Below are the code and all the weights of a small trained network. Each question names an input and a class and asks about switching units off, where a switched-off unit gives its printed mean instead of its output.

import numpy as np


def w(rows, s, z=0):
    codes = np.array(rows[::2]) - 128.0
    scale = np.full(codes.shape[1], s)
    scale[-1] = z or s
    return codes * scale


def f(y):
    return y / 2 * (1 + np.tanh(0.7978845608 * (y + 0.044715 * y**3)))


def log_softmax(a):
    a = a - a.max(-1, keepdims=True)
    return a - np.log(np.exp(a).sum(-1, keepdims=True))


def net(x, mask):
    res = np.array(x, float).reshape(1, 4) / 4 @ E
    y = f(res @ A[0][:, :-1].T + A[0][:, -1])
    res = res + np.where(mask, y, B[0][:, -1]) @ B[0][:, :-1]
    return log_softmax(res[-1] @ U[:, :-1].T + U[:, -1])


A, B = {}, {}
E = w([
[94,102,7,92,166,127,79,128],'x0',
[126,242,154,129,179,201,115,114],'x1',
[163,105,108,200,189,120,118,199],'x2',
[122,117,89,217,50,161,95,126],'x3',
],0.012)
A[0] = w([
[111,46,90,127,91,2,107,121,245],'neuron 1',
[174,158,201,179,118,161,151,116,61],'neuron 2',
[64,115,82,117,157,129,100,105,190],'neuron 3',
[81,132,132,84,80,168,140,83,106],'neuron 4',
[153,143,147,61,181,118,142,106,102],'neuron 5',
[113,124,140,58,192,58,163,132,15],'neuron 6',
[114,116,64,94,144,156,88,131,78],'neuron 7',
[86,154,119,99,90,149,118,45,50],'neuron 8',
[88,140,58,112,141,125,97,145,2],'neuron 9',
[100,139,101,175,99,166,109,97,115],'neuron 10',
[111,148,117,167,91,130,91,111,29],'neuron 11',
[130,149,173,150,141,233,115,132,148],'neuron 12',
[105,103,141,92,85,117,129,53,65],'neuron 13',
[95,198,84,124,191,182,68,118,203],'neuron 14',
[161,108,208,131,120,117,153,129,61],'neuron 15',
[134,121,108,136,71,101,119,143,104],'neuron 16',
[114,136,115,207,77,156,97,99,73],'neuron 17',
[107,144,104,161,74,146,99,122,57],'neuron 18',
[97,186,133,135,144,190,90,103,9],'neuron 19',
[148,98,186,148,86,131,160,140,93],'neuron 20',
[141,118,91,160,178,144,118,199,54],'neuron 21',
[152,132,115,172,156,120,111,183,72],'neuron 22',
[204,124,139,176,171,152,136,193,19],'neuron 23',
],0.013,0.0037)
B[0] = w([
[57,73,186,119,121,79,181,118,252],'neuron 1',
[101,208,91,39,58,72,95,90,193],'neuron 2',
[117,213,52,83,122,118,112,91,194],'neuron 3',
[214,144,79,173,153,99,174,233,181],'neuron 4',
[125,116,197,110,181,205,65,161,175],'neuron 5',
[131,120,199,105,219,173,34,130,178],'neuron 6',
[132,220,38,2,35,107,102,67,188],'neuron 7',
[219,125,149,172,106,118,212,213,183],'neuron 8',
[156,178,74,34,57,65,67,103,178],'neuron 9',
[108,130,187,116,209,165,67,129,178],'neuron 10',
[173,85,190,110,203,145,54,169,157],'neuron 11',
[54,41,175,111,68,87,138,139,192],'neuron 12',
[195,121,148,150,103,114,193,215,175],'neuron 13',
[44,68,193,143,73,80,165,127,223],'neuron 14',
[107,175,87,26,109,112,87,71,170],'neuron 15',
[74,92,150,135,153,134,86,164,162],'neuron 16',
[136,159,174,110,174,224,48,145,194],'neuron 17',
[139,135,181,119,231,132,66,111,170],'neuron 18',
[111,34,170,139,94,57,161,130,181],'neuron 19',
[85,190,88,10,76,58,99,87,172],'neuron 20',
[162,141,124,128,104,114,162,219,179],'neuron 21',
[215,131,116,154,163,118,213,179,169],'neuron 22',
[182,145,152,121,121,85,177,198,180],'neuron 23',
],0.0088,0.017)
U = w([
[117,189,87,95,99,99,93,99,116],'0',
[54,54,148,127,120,96,145,130,101],'1',
[249,143,118,139,142,112,172,191,118],'2',
[135,124,156,119,214,159,39,138,110],'3',
[64,124,116,142,144,133,158,123,252],'4',
[171,126,98,163,148,150,132,75,116],'5',
[119,103,101,148,160,149,160,67,115],'6',
[185,137,103,163,137,160,96,83,115],'7',
],0.016,0.022)

Each question gives the input, the list of numbers given to net, and the class t.
The units are the neurons (one row each of A and B). Each row of codes is followed by its name. A weight is (code - 128) times the scale printed after its matrix; where a second scale follows, it is the last column's (A, B and U).
mask holds one flag per neuron, in row order. A switched-off neuron (its flag False) gives its mean, the last column of its row in B, instead of its output. The means were averaged over made-up inputs and are rounded, as every weight is.
A unit's drop is (log p(t) with every unit on - log p(t) with that unit switched off) / (log p(t) with every unit on - log p(t) with every unit switched off).
The circuit of an input: a set's keep is (log p(t) with only the set's units on - log p(t) with every unit switched off) / (log p(t) with every unit on - log p(t) with every unit switched off). Starting from the 12 units with the biggest drops (on a tie, the unit counted first), units are removed one at a time, each time the one whose removal leaves the highest keep (on an exact tie, the one counted first), for as long as the keep stays at least 0.8.
circuit, biggest first: the units of the circuit, biggest drop first
top k neurons: the k neurons with the biggest drops, biggest first
drop of u: that unit's drop, to one decimal
input [-3,6,6,-3], class 1: circuit, biggest first => neuron 12
input [-1,-2,-2,2], class 4: top 2 neurons => neuron 14; neuron 12
input [8,-8,-2,-7], class 0: top 4 neurons => neuron 7; neuron 3; neuron 9; neuron 14
input [7,-6,7,-2], class 0: top 2 neurons => neuron 7; neuron 9
input [8,7,2,-6], class 0: top 3 neurons => neuron 7; neuron 9; neuron 3
input [1,7,-3,-6], class 1: top 2 neurons => neuron 14; neuron 19
input [4,6,-8,1], class 2: top 2 neurons => neuron 8; neuron 4
input [-5,-2,1,5], class 0: top 3 neurons => neuron 20; neuron 2; neuron 6
input [5,-4,2,-6], class 3: top 2 neurons => neuron 6; neuron 2
input [3,-5,-2,6], class 3: top 4 neurons => neuron 14; neuron 17; neuron 18; neuron 12
input [-4,6,6,6], class 1: top 3 neurons => neuron 12; neuron 4; neuron 8
input [-4,-3,-6,6], class 2: top 3 neurons => neuron 13; neuron 4; neuron 8
input [-8,-8,-5,-4], class 0: top 2 neurons => neuron 15; neuron 20
input [5,3,8,7], class 2: circuit, biggest first => neuron 22
input [1,1,-2,2], class 4: drop of neuron 21 => 0.2
input [-1,6,-2,7], class 3: drop of neuron 18 => 0.6
input [8,-4,8,4], class 0: drop of neuron 13 => 0.1
